What can hang from each mark:
z492: z23 z496
z225: z416 z496
z243: z225 z416 z492
z23: z739 z766
z766: z225 z492 z739
z227: z225 z492 z496
z416: z225 z227 z243 z496
z496: z681 z739 z766
z126: z23 z135
z681: z23 z135 z496
z739: z23 z496 z766
z135: z126 z416 z492 z681 z739 z766

Each row was made from one small tree. Brackets hold a mark, then the marks that hang from it, in the order of their numbers. Every link used is in the known rows. Write each row's tree.
Known rows:
(z739 z23 (z496 z681) (z766 (z225 z416) z492)): [  92 -438  118  462   64   88   56  177 -518 -353 -387 -467  283    9
 -288 -296   21  678   96 -151  100  330 -172 -399   40 -192  170  511
 -603 -168  405  -92 -443 -248  440 -230 -547 -254  329  -52  287 -318
   42  -57  185    7  200  287 -473  122  547 -649  249 -135  621  271
   -4 -556  311  -25 -385 -127  213  -75  834]
(z225 (z496 z739 z766)): [-129  -42    8 -339  -67   41  224  517 -232  -46 -101 -222  -47   10
 -211  -81 -108  337  191  -47  336  267  -78 -211 -241  -33  194   87
  -23 -116  332  317 -210  -51  132   -6   61 -295   65    5 -115 -265
 -115 -136 -114 -173 -311  146 -490  201  380  -72  167 -305 -150  446
 -579 -155  343   42 -203 -114  100 -144  536]
(z496 (z766 (z225 (z416 z227)) (z492 z23) z739)): [-223 -189  153  210  431  368  351   65 -320   73  -56 -451   25 -112
 -137  -91  414  186  275  -95  494  444 -166 -192 -339 -476  590  718
 -390   15  273  160 -124  -62  210  -86  412   92  153 -173  -16  373
   80  428  158  -24   -4  356 -408 -448  438  166  158   -1  122  254
 -513 -530  280   15   20 -324  107 -343  399]
(z126 z23 (z135 z766)): [-179  259  341   62  277 -265   88  306 -166  408    2  -88  525  116
  134 -199  257  416  390 -133  -82  117   -8  -90  211 -245   -4  471
 -279  205  140  105 -414 -123  334  121  107 -470  -16   68 -160 -169
 -144 -228 -140  141   85  244 -187   74  660 -348 -447  -29 -271  183
 -133  -52  453  -19   -1  -92  139  -49  126]
(z681 (z23 (z766 (z739 z496))) (z135 z416 z492)): [-631 -376  348  390   66   18  466  157 -299  170 -171 -337  229 -349
  -27 -545  301  320  400  327  511  270 -102 -208  -51   97  540  622
 -164 -277  407   79 -473   74 -282  148   -8 -122  100 -156  192   89
 -557  212  386  -58  465  396 -363  -17  504 -255  139 -202  179  222
 -546 -104  238   20   53 -500  561  132  489]
(z135 (z416 z227) (z739 z23 z766)): [-122 -213  574  169  -19  473  180  300 -401  330 -509   72  466   76
 -115 -360  369  333  139 -559 -225  235  -76 -264  443 -144  116  382
  -28  314  307 -121 -325 -169  232  -21  109 -421 -143   91  160   59
 -449  118  265 -220  369  220   24   -7  380 -458   45 -252  171  366
   85 -234  416    4    9 -354   -8  159  459]
(z126 (z135 z416 (z739 (z766 z225 (z492 z496))))): [-482  -41   73  417  182  243  285 -231 -286  464 -161 -441  397  100
 -180 -235  366  374  345 -421   97  123 -157 -259   17   10  195  625
 -486  171   49   53 -652  -15  337  -63  209 -426   -8   65 -206  239
 -268   -5   94   86  558  406 -376   23  543 -407  -83 -177   84  151
 -442 -478  339    5  -10 -529  111  238  417]
(z681 (z23 (z766 (z225 z416 z496)))): [  51 -438  -76  -94  553 -183  309  193 -326 -111   32 -470  418 -289
  156 -268   81  389  347  183  580  415 -247 -227 -136 -503  429  461
   15 -383  662  201 -301  -44  130 -227  -81 -102  262   93 -205   44
 -260   11  189 -102   74  257 -339 -160  458 -302 -195  -16  130   21
 -355 -170   36   38 -177 -213  239   44  300]
(z227 z492 (z496 z681 z739)): [-500  -82  279  166  236  101  427  393 -286  -78 -184   -4 -306  -86
 -417 -132 -245  394  170   -1  357  -40  -57   22 -324   33  144   55
   -6  -30   91  434 -113 -310  142  259   51 -308 -291 -146 -160 -301
 -205  -45  159   53 -410  247 -152  322  374   67  101 -270  234  605
 -546   35  274  -43 -323   54  191   45  814]
(z243 z225 (z492 z496)): [ -57  -89  132   24  225 -142   54  474  -94  522 -208  -91  616 -121
 -460 -212 -165  166  362 -218 -287  164  -28  -88  -66  -75  368  298
   71  103   80  325   -3 -114  344 -160   42   -2  323  431  -23 -137
  -13 -446 -104   21  -67  331  228 -428  563 -206 -115  -76  119  -11
 -507  -18  344 -421  123  140 -164  -87  174]
(z225 (z416 z243) (z496 (z739 z23) z766)): [  -6 -248   49  -58 -142  115  189  594 -443  -14 -155 -475   31  -82
 -101  -76 -111  310  399 -100  446  290   79 -346   46 -227  358   -8
 -403 -190  847  413 -200 -346  180 -172 -188 -210   61  221   40 -436
  104  -70  173 -407 -433  115 -385  -69  418    2  134 -268 -123  588
 -190 -310  705  194 -248  -66  121  -18  691]
(z492 (z23 (z766 (z739 z496)))): [-227 -360   97   -3   82   28 -139  279 -144   87 -179 -135  323 -141
  105 -284 -105  161   90 -143  167   97  -34 -205   22  -61  392  354
  -21  131  173  -86 -427  -92    6 -153   57   41  305  246  -20  248
 -258 -214  -59   24  215  238 -122  -96  496 -320  151   21  155  296
 -419 -497  219 -316   81  -48  411   67  247]
(z225 (z496 (z681 z23 z135) (z766 z492))): [-478 -230 -111  156  185  -34  620  320 -387 -167 -438 -717  -18 -182
 -420 -364   25  262  268  247  732  443 -174 -124 -602  -32  272  515
 -287 -415  579  311 -141    1  -24  -36 -187  -59  248 -254  182 -332
  -86  110  -54 -192  101  376 -532  172  355  -84  295 -455  -29  185
 -472  186  202  294 -387 -180  265 -251  618]
(z126 (z23 (z766 z739)) z135): [ -36  100  419   64  124 -416  278  180  -91  283  -29 -244  455   98
  275 -141  192  404  335 -344  162  155  158   -6  -48 -303   69  374
 -394  273  302   23 -452   -6  255  -42  221 -276  344  179 -131   -9
 -276 -223 -158  241   83  327 -255   19  733 -224 -338  182 -175  188
 -366 -319  360 -101  129 -261  353  -90  215]
(z492 (z23 (z739 (z496 z681)) (z766 (z225 (z416 z227))))): [  91 -491   89   58   71   46   97  239 -306   86 -311 -270  281 -297
  -72 -312  158  245  305 -184  443   25  144 -376   80 -417  580  567
   43 -114  319  -96 -614 -221   59 -157  -34   16  286  114   45  255
 -196   98  -52   78  -34  601  -87  -27  606 -349   72  167  225  428
 -365 -847   77 -149 -120 -237  296  -49  458]
(z135 z126 z416 z492 (z739 z496)): [-878 -130  301  323  -92  328   86  156  -91  471   77   77  505 -163
 -171 -404  431  547  475 -127  132  159 -119 -172  350  312  378  577
  -68  113  -29  264 -613    7    1  101  463 -427 -454  -41  -31  193
 -532  -52  140 -105  347   41 -135  197  341 -569  -97 -568  274  405
 -394 -247  358   48  153 -475  -19  338  211]
(z416 (z225 z496) (z243 z492)): [-110  -65  236  518  131   51  157  539 -109   91 -276 -436  362 -238
 -242  -48  -96  -19  421 -274 -136  229  177 -147  -92 -471  279  268
 -298 -199  170  468    1 -308  249 -232  174  233  262  268 -259 -162
   30 -191   80  -25 -140   79   49 -602  195  -18 -277 -111  -83  222
 -235 -271  627 -229   30  150  -51  134   47]
(z243 z225 (z416 (z496 z766)) z492): [ 114   -6  443   99 -435  -67  355  608 -323  248 -297 -133  400 -390
 -487  -81    8  250   28 -206 -219  591  225  -51  -39 -221  253  497
  -47  179   -7  645  -96  -68  521 -165  127 -198  389  427  -80 -346
  -26 -479   -5   13  -41  597  324 -480  373  193 -355 -152  -48  177
 -443 -272  684 -517    9  208 -383 -424  345]
(z739 (z23 (z766 (z225 z496) z492))): [-105 -612   79  206  395    5   98  219 -252 -278 -206 -386  463  -70
  142 -241   32  413   84  -80  250  394 -392 -101 -179 -278  251  481
 -319  -57  529 -109 -299  -77  297  -68  -83   -9  627    3   39  164
 -279 -223   21   -7  325  236 -469 -232  523 -460   15 -162  295   72
 -232 -227  114   23  -13 -131  272   66  506]
(z243 (z416 (z225 (z496 (z766 z739))) z227)): [  54  -94  267  166 -160  222  509  406 -224  -64 -264 -303  147 -106
 -200   19  207   36  280 -276  168  489  197 -153  -78 -558  165  484
 -178  214  279  400   25  -58  480 -247  381  138  334  -67  -29   46
 -130  -90  117  200 -120  262  -28 -405  274  127  -97 -112  -64  381
 -210 -471  621  -47  -35 -268   15 -355  338]
(z227 (z225 z416) (z492 z23) (z496 z739 z766)): [-606 -238   69   35  297  271  370  455 -567   55   -2   32 -133 -262
  -56 -162 -178  209  221   38  565  233 -197  -36 -254 -265  341  247
  147    9  365  485 -433 -379  242  140  -30 -175 -420   62 -155 -145
 -146  -45  510 -118 -289  285    2   57  428  352   -5 -221  249  731
 -686  129  417  -30 -370  -11  166  207  744]
(z492 (z496 (z681 (z135 z766)))): [-442  -73 -100   92  280   50  169  262 -231  421 -300 -276   59  -39
 -394 -378   53    4  501  119  296 -187 -145 -350  -15   71  269  243
  -38  -81  363  249 -165 -102   22   36  -38 -292  -16  -57   27 -134
 -192 -161 -188   -5  103  375 -138  201  359 -337  284 -379  -95  274
 -405  105  249  119 -211  108  189   -8  374]
(z227 z225 (z496 (z681 z135) (z766 z492 z739))): [-723 -209  184  470  273  243  713  202 -324  -68 -421 -192 -472  -84
 -299 -145  248  258  189   78  484  342 -193  -76 -615  -41  161  460
 -374  -29  146  601 -108   19  135   42  139  -63   12 -514   99  -30
 -143    8  221    0   60  366 -362  130  415  243  305 -342  214  448
 -721  112  186  173 -343  -48  457  -15  829]
(z496 z681 (z739 z23)): [ -53 -155  197   97  -54  151  123  506 -209  -72 -300 -130  -67   77
 -413 -187   23  359  193 -165  263  -88   97 -218 -105  -33  144  -47
 -301   60  437   71   25 -195  156  133   -7 -358   98   -8  265 -487
  -33 -106 -171  -91 -360  231 -279  232  455 -266  254 -246   96  476
 -144  -80  403   33 -191  -51   74 -124  739]
(z23 (z739 z496) (z766 z225)): [ -36 -460  223  -21    9 -146 -111  273  -87  -61 -234 -141  153 -135
  116 -180    2  365   36  -79   64    5  -19 -264  -90 -176  275  387
    7 -190   51 -108 -686   17  177  -90  -91  -61  380   46  -33  210
 -390 -114  -91  127  171  298 -380  -32  492 -428  -80  208  263  212
 -474 -617 -130 -352  118 -132  493  166  268]
(z225 (z416 (z243 z492) (z496 z681 (z766 z739)))): [ -85   60  305  351 -320  118  552  417 -398  207 -263 -549 -268 -407
 -508   21  131  240  390 -214  446  402  352 -207 -151 -268  503  327
 -517 -118  304  877 -109 -261   83 -224  259 -237   -4  119 -295 -276
  107   25   78 -134 -387  488  -92 -153  217  345   36 -222 -285  534
 -591 -734  724 -167 -284  230 -122 -280  495]
(z225 (z416 z243) (z496 z681 (z739 z23) (z766 z492))): [-110 -322  -58  223 -190  207  421  464 -525 -174 -244 -718 -179 -101
 -418 -156  -78  429  400 -105  730  319   18 -305 -197 -148  415  187
 -721 -176  799  428 -182 -418  126  -55 -240 -252  147   17  152 -473
  252   26  113 -364 -422  302 -532   89  433   33  351 -435 -113  644
 -296 -438  696  355 -402 -175   93 -208  918]
(z23 (z739 (z496 (z681 z135) (z766 z492)))): [-426 -230  125  164 -313 -101  266  365 -303  -47 -580 -469 -234 -131
 -427 -256  -22  309  159   44  388  129   28 -300 -480  156  257  494
 -353 -338  169  117 -553  -16   25  -18 -284 -100  225 -252  281 -203
 -106   88 -184  -41    6  421 -554  244  449 -214  399 -144   78  393
 -622 -318   88  -17 -154 -143  456 -167  643]
(z243 z225 (z492 (z23 z739))): [-188 -270  290    4  112   73  -90  526  -60  585 -240   14  422 -398
 -311 -230  -18  103  258 -289 -191  194   93  -55 -210 -237  512  404
  211   37   30  143 -179 -196  135 -128   45  120  256  480   42   15
   43 -235 -215 -245 -137  445  222 -692  631 -225 -152  180   76   91
 -513  -44  196 -526  265   17  -77   13  148]
(z496 z681 (z766 z225 z492 z739)): [-284 -101  107  302  112  279  466   32 -101 -178 -107 -457 -421   46
 -450 -140  350  466   40  -50  558  321 -139 -123 -605 -168  243  559
 -568  -85   63  254 -137  111  173   15  334 -212  200 -396  106    1
  -25  171 -103   39  -18  352 -675   89  310   48  263 -284   99  222
 -673 -430  156    2 -164 -209  177 -326  574]
(z766 (z225 (z416 z227 z496)) (z492 z23) z739): [-307 -283  227  485  586  359  257   95 -403   -4  -63 -378   97 -327
    2  132  449  -11  383  -63  329  377  -83 -102 -198 -405  626  728
 -460   70  239  360   48 -189  282 -163  647  257  200 -228 -352  552
  103  298  183  234  -38  353 -250 -774  432  105  119   95  246  318
 -346 -733  382   -4   62 -132  -18 -233  411]
(z225 (z416 z227) (z496 (z766 z492))): [ -27 -105  150 -110  200  -84  437  367 -447  -62 -234 -440  318 -100
 -138  -85   15  325  359  -89  348  570 -270 -256 -164 -330  345  603
 -176 -123  427  329 -146 -169  285 -148   14 -115   95 -103 -120  120
  -50  172  136  -53 -124  175 -328 -117  405  -45   70 -153  -55  305
 -415 -323  346  158 -151 -177    3 -272  413]
(z135 (z126 (z23 z766)) z681 (z739 z496)): [-515 -257  267   95   91   76  -39  277  -85  388  -83    2  793   -4
   -9 -552  343  678  371 -402  -11  138 -154  144  508  -12  181  424
  -31  393   92  160 -813    3    1   14  279 -353   58  234 -124  192
 -571 -388    5   17  480   99  -70  214  513 -709 -220 -487  147  379
 -433 -324  171  128  140 -249  169  125  116]
(z23 (z739 (z496 (z681 z135))) z766): [-184 -350  209   53 -235 -286  135  363 -194   76 -541 -263   29 -206
 -160 -344  -87  211  224  -37  283 -115  142 -360 -193   11  261  273
  -18 -293  300  -12 -587  -31  -72  -81 -312 -129  334   28  179 -105
 -372  -96 -209   37   67  459 -268  245  482 -435  226   40  116  357
 -504 -342   12 -131  -67  -70  556   93  500]
(z227 z492 (z496 (z739 z766))): [-391 -203  440   94  208  135  242  380 -460  -58 -292   21 -141  -46
 -178 -109 -430  371    7 -184  -67   75 -182  -13 -167  -25   41  -24
  118    4   90  237 -349 -338  288  147 -274 -294 -206   58 -228 -226
 -311  -38  324  -13  -26  165 -216  156  342  -93   28 -106  376  574
 -442    0  220 -179 -260    2  289  190  685]
(z243 (z416 z225) (z492 (z23 z739) z496)): [-176 -331  -50  239 -106  151  -31  496 -220  542 -345 -400  462 -455
 -377 -132 -149 -277  517 -379   50 -108  354 -147  -40 -354  462  327
   15  266  138   71 -352 -341  371 -208  137  276  359  573 -102   62
    9 -339 -212   -8  -18  485  429 -688  504 -137 -245  260  -30  279
 -355 -245  379 -563  273  -52  -81  -76   13]
(z135 z126 (z416 z227) z766): [-439  -48  488  330  372  393   78  133 -184  518 -191  213  354 -110
 -263 -293  516  283  473 -144  -94   15 -171 -342  480 -175  333  347
  155  330  -22  342  -15 -149   85  243  416 -368 -419  -19 -184  305
 -536  230   24 -134  298   65   63   61  268 -369 -278 -408   54  335
 -110 -222  235   82   14 -241  -35  115 -112]
(z681 z23 (z135 (z416 z225)) (z496 z739)): [-498 -170   87  660  403   92  488  432 -414   96 -295 -375  145 -252
 -359 -254  352   36  487  334  564   18  198 -277 -248 -163  570   96
 -323 -410  442  305  175 -171 -143  118  321   73   35 -161   57 -389
 -103  229  288 -178 -165  238 -274 -197  431   -6  -17 -202   73  271
 -451  292  309  378 -326 -460  239  -58  542]
(z766 z225 z492 (z739 z23 (z496 z681))): [-274 -416  128  601  227  247  103  140 -124 -335 -251 -343    8   49
 -308 -164  267  563   94  -15  233  255  -87 -151 -254  -16  232  551
 -699   13  185   32 -110  -27  325  -63   31   13  435 -385  309  -62
   11  -61   20  191   37  231 -567  -43  579 -419  361 -172  537  204
 -143 -543  253  -52 -121 -145  344 -129  818]
(z225 (z416 z243) (z496 z681)): [ -45  -43  -15  160  137  -92  283  334 -225    9  -78 -552   76 -227
 -217 -144  -57  237  510  -74  463  112  100 -392  -44 -264  230  267
 -281 -318  527  576  -44 -378  129 -362  -23 -171  -91  137 -100 -220
   98 -101  -11 -192 -366   91 -105  -36  279 -162    1 -167  -41  382
 -197 -296  576  113 -272  109   -6  103  383]
(z496 (z681 (z23 z739) (z135 z126)) z766): [-601 -287  140  132  -90   83  328  305 -231  269 -517 -369 -187 -261
 -453 -321  194  230  383    7  617   15  181 -151 -397  -59  340  119
   -3 -252  500  326 -335   58 -109   10  -46 -121  -56  -52  228 -303
 -349  225 -329 -292   72  353 -334  291  284 -240   33 -326   68  375
 -415   88  -88  158 -216 -270  324  -59  263]
(z416 z225 z227 z496): [ -19  -27  472  390   54  102  126  547 -356 -146 -464  -14  227  -81
  -74  145  191 -165  210 -289 -230  152  131  -83  122 -428  186  355
 -238   75  127  338   53 -211  354  -67  604  149  140  -74 -331  117
 -176  -46   79  450  -97  141  104 -503   92   76 -160  -96    0  443
 -135 -537  523  -77  -10  112 -131 -121  119]

Which tree is each row?
[-356 -202  226  283  217   -6   36  220 -111 -126 -171 -265   58  -24
 -153  -43  -10  351  153   -3   22  211 -162 -168 -270   77  235  512
 -425   19  -71  155 -134  -41  249  -87   64   35  211 -230    3  173
  -39   12   43  173   50   29 -448 -176  467 -256  236   35  300  205
 -384 -445  213 -199  121 -116  353  -62  383]  (z766 z492 (z739 z496))
[-663 -308  388  574  431  417  235   77 -329  327 -244 -176   -8 -148
 -178 -340  545  238  433  169  202  251 -355 -330  -26  -25  408  529
 -487   75  377  141    9  -85  -19  205   81 -230  -29 -309  146  147
 -238  265  261 -268  306  221 -427 -307  520 -297  286 -270   83  156
 -245   72  302  177   86 -271  370   60  540]  (z681 (z135 z416 (z766 z492 (z739 z23))))
[-692  -69  337  268 -147  121  567  386 -565  113 -285 -376   53 -404
 -163 -369  398  164  318  327  557  419  -72 -102  -74  100  407  589
 -195 -358  481  433 -396  -15 -173  193  289 -294 -199 -170  -10 -159
 -451  187  252 -161  291  419 -288  -27  213  107  -19 -498 -113  380
 -575  101  459  149 -170 -193   56  -48  463]  (z681 z23 (z135 (z416 (z496 z766)) z492))
[-147 -496  157  110 -225 -173   96  303 -247 -118 -456 -318  -10 -178
 -227 -269 -175  420   75 -157  316    8  -58 -222 -235   29  303  483
 -224  -79   69  -84 -645 -164   41   22 -272 -170  353  -28   84  119
 -259  -82 -195   78  116  420 -364  219  501 -411  204   31  102  384
 -563 -636  -50 -190  -34 -191  428  -32  435]  (z23 (z739 (z496 z681)) (z766 z492))
[-832 -222  217  524  621  203  434  160  -76  304  138 -291   91 -279
  -34 -302  513  295  409  452  517  267 -244 -119 -312  -73  592  554
 -197 -409  292  282  -87   94  -32  103  344  -90  145 -515  126  142
 -204   60  160    8  210  419 -603 -266  474 -325  115 -246  215  141
 -628  235  144  324 -139 -260  307   31  630]  (z681 (z135 z492 (z766 z225 z739)) z496)
[ -44 -555  406  413 -278   14  393  574 -353  289 -546 -334   36 -626
 -407 -220  -33  120  195 -235  178  237  366   76 -155 -283  618  358
 -119 -119  287  552 -298 -305  -25  -70  -31   71  457  395  -87 -174
 -110 -204  -10 -106  -17  799  207 -512  384  129 -234  -62 -154  339
 -473 -594  335 -322  -82   42   16  -69  277]  (z416 (z243 z225 z492) (z496 (z681 (z23 z739 z766))))
[-124 -574  272  380  103  189  126  338 -456 -311 -277 -270   22 -109
    3   -7  118  278    6  -90  230  199 -155  -32 -176 -151  393  246
 -566   87  407   40 -272 -120  248  207  186 -122  571  -67 -150   46
 -182  -85   85  175  125  431 -544 -262  432  -89  134 -172  191  410
 -374 -578  266   14  -15 -127  182 -133  691]  (z416 (z496 (z739 (z23 (z766 z225 z492)))))
[-116 -214  281  330  320  132   72   77 -251 -193 -242 -378   81   40
 -147 -146   41  358  -60 -210 -116  185 -294 -206 -303 -236   47  435
 -333 -128    8  -68 -288  -63  395  -81  -99 -168  264  -49   -4   62
 -121   92   21   37  408  174 -504 -179  285 -338   -1   -2  390  100
 -293 -262   75 -180  -26 -129  154   18  296]  (z739 (z766 z225 z492))
[  14 -130  273  110  170  226   63  231 -211  -88 -138 -189 -109   96
 -211  -87   41  331   20 -204  -77   -4  -57 -274 -209 -212   80   42
 -146 -118   93   20 -235  -43  305   10  -45 -309  160   17  -40 -221
 -122   79   -4   -2   47  216 -538   13  329 -267   60  -21  290  321
 -344 -293  178 -155 -110 -184  158    8  474]  (z496 (z739 (z766 z225)))
[-473 -198   39  301  243  155  466  413 -179 -219   23 -123 -176 -195
 -308 -175 -146  257  259   -4  561   59  -87  -17 -482 -172   18  247
   94  -91  361  445 -107 -234  329  119  -69 -179  -69 -237   54 -319
 -227 -191  142  242 -361  265 -229  241  346  -66  179 -350  341  593
 -441   73  439  101 -397  -95   44  247  787]  (z227 (z225 (z496 z681 z739)) z492)
[ -37  -49  560  157  345 -150  322  380 -276  185  -62   20  431 -167
 -208 -177  -31  204  298 -124  -41  308 -125  -89  -97 -471  292  549
  106  -86  348  346   63 -258  449  -84    4  -33  -51  124   84  -51
 -107   83  381  223 -282  232  208 -508  375   12 -155   30  352  204
 -260  -80  484 -118   39  -80 -151  -26  362]  (z243 (z225 (z416 (z227 z492))))
[ 103  -41  497  469 -150   86  264  516 -361 -133 -428 -153  292 -219
 -154  149  182 -197  208 -295 -206  151  311 -130  174 -502   97  426
 -248  239   88  397   83 -235  580 -137  526  120  253   61 -227   41
 -128 -141  102  466  -42  276  322 -610  109  155 -332   31   41  435
   46 -530  701 -202   78   41 -218 -249  141]  (z243 (z416 z225 z227 z496))
[-269 -605  120  165  179  133  185  168 -243  318 -205 -408  387 -414
   -9 -284 -171 -184  229 -279  421 -194  116  -23 -111 -415  398  515
  337  262  348 -174 -616 -286  437  -20   37  241  435  364   43  477
 -470  -84   -6  286  331  701  256 -429  489  -75 -195  271  322  372
 -330 -424  139 -401  244 -255  191   67  224]  (z243 (z416 (z227 (z492 (z23 z739 (z766 z225)) z496))))
[-682 -121  112 -124 -271   16  289  346 -219  416 -300 -525  234 -229
 -288 -418  154  413  504 -120  555  119 -112  163  -37  -36  342  462
  -65  -68  474  266 -744  -70 -107  209  -34 -313  -80  114   93   65
 -376 -108  -97   33  237  508 -302   77  524 -298 -172 -234 -343  447
 -740  -56  236  101  -42 -300  234  103  432]  (z126 (z135 (z492 (z496 z766)) (z681 (z23 z739))))
[-244  -98  408   27  252  151  391  513 -322  -49 -465  216   91   36
  -18  -63  104  228   21 -175  -65  282 -149  -67   -7 -277   34  337
  181  179    4  448 -155 -107  384   66  225 -107 -140 -189  -51  103
 -360  -98  266   94   59  178   98   99  336  223 -201 -186  163  496
 -364  -12  236  -84 -227   98  193   86  402]  (z416 (z227 z225 (z496 z766)))
[-626 -198  -34 -148  -81  326  338  482 -319  173 -121 -447    5 -122
 -523 -489   73  391  398   86  620   95 -288  145  -52   95  436  231
  -40  -50  458  311 -428  -88 -210  375   87 -359  -95    6  120 -131
 -265  -19  119 -101   99  374 -417  171  347  -78  193 -577 -203  559
 -835   68  313  210 -139 -273   75 -138  591]  (z135 (z492 (z496 z739 z766)) (z681 z23))
[-449 -258 -345  150  212  269   88  284 -301  155 -191 -482  -33  -47
 -534 -225 -168   15  383 -133  560 -254  -44 -161 -312  179  454  183
 -323  184  255   48 -157 -320   34  121  162  -70  147  107    9  -36
  147 -109 -303  -33 -135  392 -253   78  512 -109  449 -263   15  499
 -566 -237  321   38 -130 -159   37 -198  523]  (z766 (z492 z23 (z496 z681 z739)))
[  77   61   10  -63  -49  125  440  263 -277  -62   27 -363 -350   17
 -486 -146  259  502  258   16  658  147   50 -384 -319 -289  340  190
 -341 -279  350  365 -212  -28  130   32  141 -525  -72 -118    8 -444
   64  182  -18 -120 -497  385 -570  334  351   66  172 -259  -36  435
 -654 -380  331   95 -362 -200    6 -329  721]  (z496 z681 z739 (z766 (z225 z416)))
[-337 -162  555  812  492  256  540  485 -185  472 -440 -319  738 -504
 -715 -542  469  382  404  -46   -3  334  116   33  235 -353  655  491
   -1  -82   68  729  397 -369 -136   57  263  127  101  265  175  -37
 -115   57  440 -302  127  432  410 -653  514    1 -448 -258   76   97
 -339   69  524   90 -165 -120 -180  -23  323]  (z135 (z416 z227 (z243 z225 z492)) (z681 z23 z496))
[ -11 -336  139  -58  297  -37   42  303 -258   21  -95 -287  300  -76
  231 -150  109  459  256 -266   -8  290  -30  -71  -72 -275  -30  408
  -18  -96  281  -61 -685 -151  413 -300 -120  -78  341    7 -123  -16
 -222 -250 -158  -81  125  202 -505 -119  701 -636 -155  151  297  220
 -260 -285   -7  -98  -66 -237  243   39  337]  (z126 (z23 (z739 (z766 (z225 z496)))))
[-589  326  548  331  -39   52  295  110  -40  330  -30 -221  423 -159
 -289 -464  542  568  488 -143  175  115 -192 -111  242 -113  108  583
 -233   -5  104  370 -294 -114 -122  275  312 -610 -382   79  -14  106
 -425  -23   88   31  226  206 -118   11  424 -393 -357 -296 -173  302
 -532   35  586   96   75 -201  -28  309  408]  (z126 (z135 z416 z492 z681))
[-124 -162   -2    4  429 -122  200  378 -238  -41   57 -141  336 -226
  119  -73   43  230  451   20  264  300 -216 -311  -99 -381  102  403
   69 -164  462  466  -90 -175  397 -305  -30 -129  -82  -12 -119   -8
 -117 -235  171   11 -205  -12  -71 -152  419 -258 -111  -22  228  266
 -279   56  350   30 -177   35   19  296  350]  (z227 (z225 z416 z496))
